[[-21 -13 -12   3]
 [-21 -13 -24   7]
 [-79 -13 -12   7]]
|
[[-13 -12]
 [-13 -24]]

[[-93  18 -76   6]
 [ 70 -19 -31  68]
 [  6 -18  54  60]]
|
[[ 18 -76]
 [-19 -31]]

[[ 66 -21 -29  78 -23]
 [ 96 -62 -75 -94 -52]]
|
[[-21 -29]
 [-62 -75]]

[[-98  23  10 -19]
 [-32  -7  10 -11]
 [-17 -23 -13  -3]]
|
[[23 10]
 [-7 10]]

[[-63 -30  78]
 [ 63  40  32]
 [-14   0  -8]
 [-28  53 -34]
 [-85  33 -39]]
|
[[-30  78]
 [ 40  32]]

[[ 53  14   4   1   5]
 [  2   3  28  25   3]
 [  2   2  10  25 106]]
|
[[14  4]
 [ 3 28]]

[[-47 -33  79]
 [-16 -33  21]
 [-58  51 -40]
 [-47  23 -18]
 [-52  29 -14]]
|
[[-33  79]
 [-33  21]]
---
[[ 45  16  52]
 [ 46  -7  60]
 [-37  52 -78]
 [  4  26 -22]]
|
[[ -7  60]
 [ 52 -78]]

[[ 31 -53  17  -6]
 [ 26   3  15   2]
 [-64  91  94  64]
 [-26  86  55   6]
 [ -8   9  84 -88]]
|
[[ 3 15]
 [91 94]]

[[  5  26  17 -21  17]
 [ 47  18  20 -17  16]
 [-93 -48   0  14 -51]
 [ 55  13 -19  39   6]
 [-10  -7   0 -22  10]]
|
[[ 18  20]
 [-48   0]]

[[-33  61  30  45  76]
 [-55  84  47  36  77]
 [-63  84  47  36  71]
 [-47  69  27  74  82]]
|
[[84 47]
 [84 47]]

[[ -1  93 -93]
 [ -8 -67  82]
 [ -4  38  52]]
|
[[-67  82]
 [ 38  52]]

[[  7  -7 -77  31  26]
 [ 16  -7 -33 -23 -31]
 [ -4  -1   2   4   2]]
|
[[ -7 -33]
 [ -1   2]]

[[ -13   37  -30   98   82]
 [  19   13   19    3   25]
 [  25   33   20  -81  -80]
 [ -39   72  -59   74   48]
 [ -29   21  -40 -107 -102]]
|
[[13 19]
 [33 20]]
---
[[  6   5   1  -1]
 [ -3  -4   4  -1]
 [-15  -1 -54  99]]
|
[[ -4   4]
 [ -1 -54]]

[[ -7 -37 -34]
 [-50 -26  -5]
 [ 54  64 -54]
 [-50  86 -93]]
|
[[-26  -5]
 [ 64 -54]]

[[-52   6   6  26 -12]
 [ 22   5   7  37  -4]
 [-79   2   1   5 -11]
 [-92   1  -1  -9 -10]]
|
[[5 7]
 [2 1]]

[[ 48  38 -87]
 [ 48 -19  78]
 [ 48   7  25]
 [ 48  -7  11]]
|
[[-19  78]
 [  7  25]]

[[-23  -9  99]
 [ 60  42 -61]
 [ 81  62  16]
 [-66 -54  61]
 [-45 -46 -84]]
|
[[ 42 -61]
 [ 62  16]]

[[ -6 -15 -89]
 [  1  23 -39]
 [ -7   4   2]
 [ 13  29 -95]]
|
[[ 23 -39]
 [  4   2]]

[[ -5  22  14 -30 -15]
 [  0  58  17  35  50]
 [-88  27 -54 -26 -46]]
|
[[ 58  17]
 [ 27 -54]]

[[  7 -74   2  48]
 [ -2  25  -1 -17]
 [ -9  95  -2 -62]
 [  3 -29   1  19]
 [  0  -4   0   3]]
|
[[25 -1]
 [95 -2]]

[[ 14  -6  11 -25]
 [-24 -81   5  18]
 [ -1  69 -20  22]
 [-23 -28   4  19]]
|
[[-81   5]
 [ 69 -20]]
---
[[ 26  -8  52  14]
 [-27  75 -47 -92]]
|
[26 75]

[[ 40 -83 -81 -57]
 [-73  54  34  20]
 [-74  34  29  27]
 [ 20 -52 -54 -49]]
|
[ 40  54  29 -49]

[[ -8 -77 -51   9]
 [ -9 -80 -55  10]
 [-12 -70 -49  10]
 [-16 -72 -56  12]
 [-15 -64 -47  11]]
|
[ -8 -80 -49  12]

[[ -91   63   49]
 [ -85  -59   52]
 [-102   61   -4]]
|
[-91 -59  -4]

[[-107  -89]
 [   3  -21]]
|
[-107  -21]

[[-91  10]
 [ 29  16]
 [  8  40]
 [-32 -14]]
|
[-91  16]
